Below are the code and all the weights of a small trained network. Each question names an input and a class and asks about switching units off, where a switched-off unit gives its printed mean instead of its output.

import numpy as np


def w(rows, s, z=0):
    codes = np.array(rows[::2]) - 128.0
    scale = np.full(codes.shape[1], s)
    scale[-1] = z or s
    return codes * scale


def f(y):
    return y / 2 * (1 + np.tanh(0.7978845608 * (y + 0.044715 * y**3)))


def log_softmax(a):
    a = a - a.max(-1, keepdims=True)
    return a - np.log(np.exp(a).sum(-1, keepdims=True))


def net(x, mask):
    res = np.array(x, float).reshape(1, 5) / 4 @ E
    y = f(res @ A[0][:, :-1].T + A[0][:, -1])
    res = res + np.where(mask, y, B[0][:, -1]) @ B[0][:, :-1]
    return log_softmax(res[-1] @ U[:, :-1].T + U[:, -1])


A, B = {}, {}
E = w([
[238,95,51,234,201,214,90,198,74,201],'x0',
[174,152,77,163,195,171,176,106,69,144],'x1',
[146,251,217,93,180,65,220,179,231,193],'x2',
[24,195,74,82,201,62,170,145,212,213],'x3',
[164,112,175,112,100,83,188,108,158,163],'x4',
],0.011)
A[0] = w([
[194,116,100,157,85,180,24,30,100,105,255],'N0',
[214,62,168,147,56,118,105,219,196,188,145],'N1',
[238,193,224,120,125,149,235,142,156,199,144],'N2',
[90,108,20,128,198,129,27,169,173,207,139],'N3',
[151,199,32,169,187,126,93,132,203,242,102],'N4',
[115,151,119,205,254,192,218,131,114,133,184],'N5',
],0.0092,0.007)
B[0] = w([
[86,109,123,152,196,167,168,146,29,110,251],'N0',
[125,255,151,150,162,203,150,161,95,94,176],'N1',
[94,166,156,104,153,200,173,99,122,54,211],'N2',
[79,184,187,216,137,192,169,176,88,135,201],'N3',
[146,107,117,247,115,159,105,126,108,113,205],'N4',
[112,119,161,98,87,150,56,64,162,134,209],'N5',
],0.013,0.021)
U = w([
[140,23,89,140,97,140,112,85,79,84,195],'0',
[109,182,178,90,132,164,171,147,173,145,158],'1',
[66,133,153,41,161,30,202,109,239,222,87],'2',
[248,62,8,141,86,59,234,251,230,254,6],'3',
[201,137,97,209,160,184,93,143,101,167,153],'4',
],0.014)

Each question gives the input, the list of numbers given to net, and the class t.
The units are the neurons (one row each of A and B). Each row of codes is followed by its name. A weight is (code - 128) times the scale printed after its matrix; where a second scale follows, it is the last column's (A, B and U).
mask holds one flag per neuron, in row order. A switched-off neuron (its flag False) gives its mean, the last column of its row in B, instead of its output. The means were averaged over made-up inputs and are rounded, as every weight is.
A unit's drop is (log p(t) with every unit on - log p(t) with that unit switched off) / (log p(t) with every unit on - log p(t) with every unit switched off).
The circuit of an input: a set's keep is (log p(t) with only the set's units on - log p(t) with every unit switched off) / (log p(t) with every unit on - log p(t) with every unit switched off). Starting from all 6 units, units are removed one at a time, each time the one whose removal leaves the highest keep (on an exact tie, the one counted first), for as long as the keep stays at least 0.8.
units of the circuit, in order: the units of the circuit, biggest drop first
unit that matters most: the unit with the biggest drop
k most important neurons: the k neurons with the biggest drops, biggest first
drop when u is switched off: that unit's drop, to one decimal
input [0,-7,-2,-7,-1], class 4: units of the circuit, in order : (N1)
input [-4,-7,3,8,6], class 2: 2 most important neurons : (N3 N0)
input [-4,-3,0,1,6], class 2: units of the circuit, in order : (N3 N0 N4)
input [4,1,8,1,0], class 1: 3 most important neurons : (N2 N0 N5)
input [1,7,1,-2,4], class 0: 3 most important neurons : (N3 N1 N5)
input [-1,-4,-8,5,-2], class 4: 2 most important neurons : (N3 N5)
input [-2,-3,-3,2,-7], class 1: 2 most important neurons : (N4 N3)
input [-4,-6,-7,6,5], class 2: 2 most important neurons : (N4 N0)
input [-2,-1,1,5,-3], class 4: 3 most important neurons : (N2 N4 N5)
input [-3,3,-2,0,-2], class 0: 2 most important neurons : (N3 N1)
input [1,-1,-3,0,4], class 0: 2 most important neurons : (N3 N4)
input [0,0,0,-4,7], class 1: drop when N4 is switched off : 0.4
input [-8,8,1,7,-4], class 2: drop when N2 is switched off : 0.2
input [7,2,8,1,7], class 1: unit that matters most : N2
input [5,5,6,-5,4], class 1: drop when N2 is switched off : 0.7
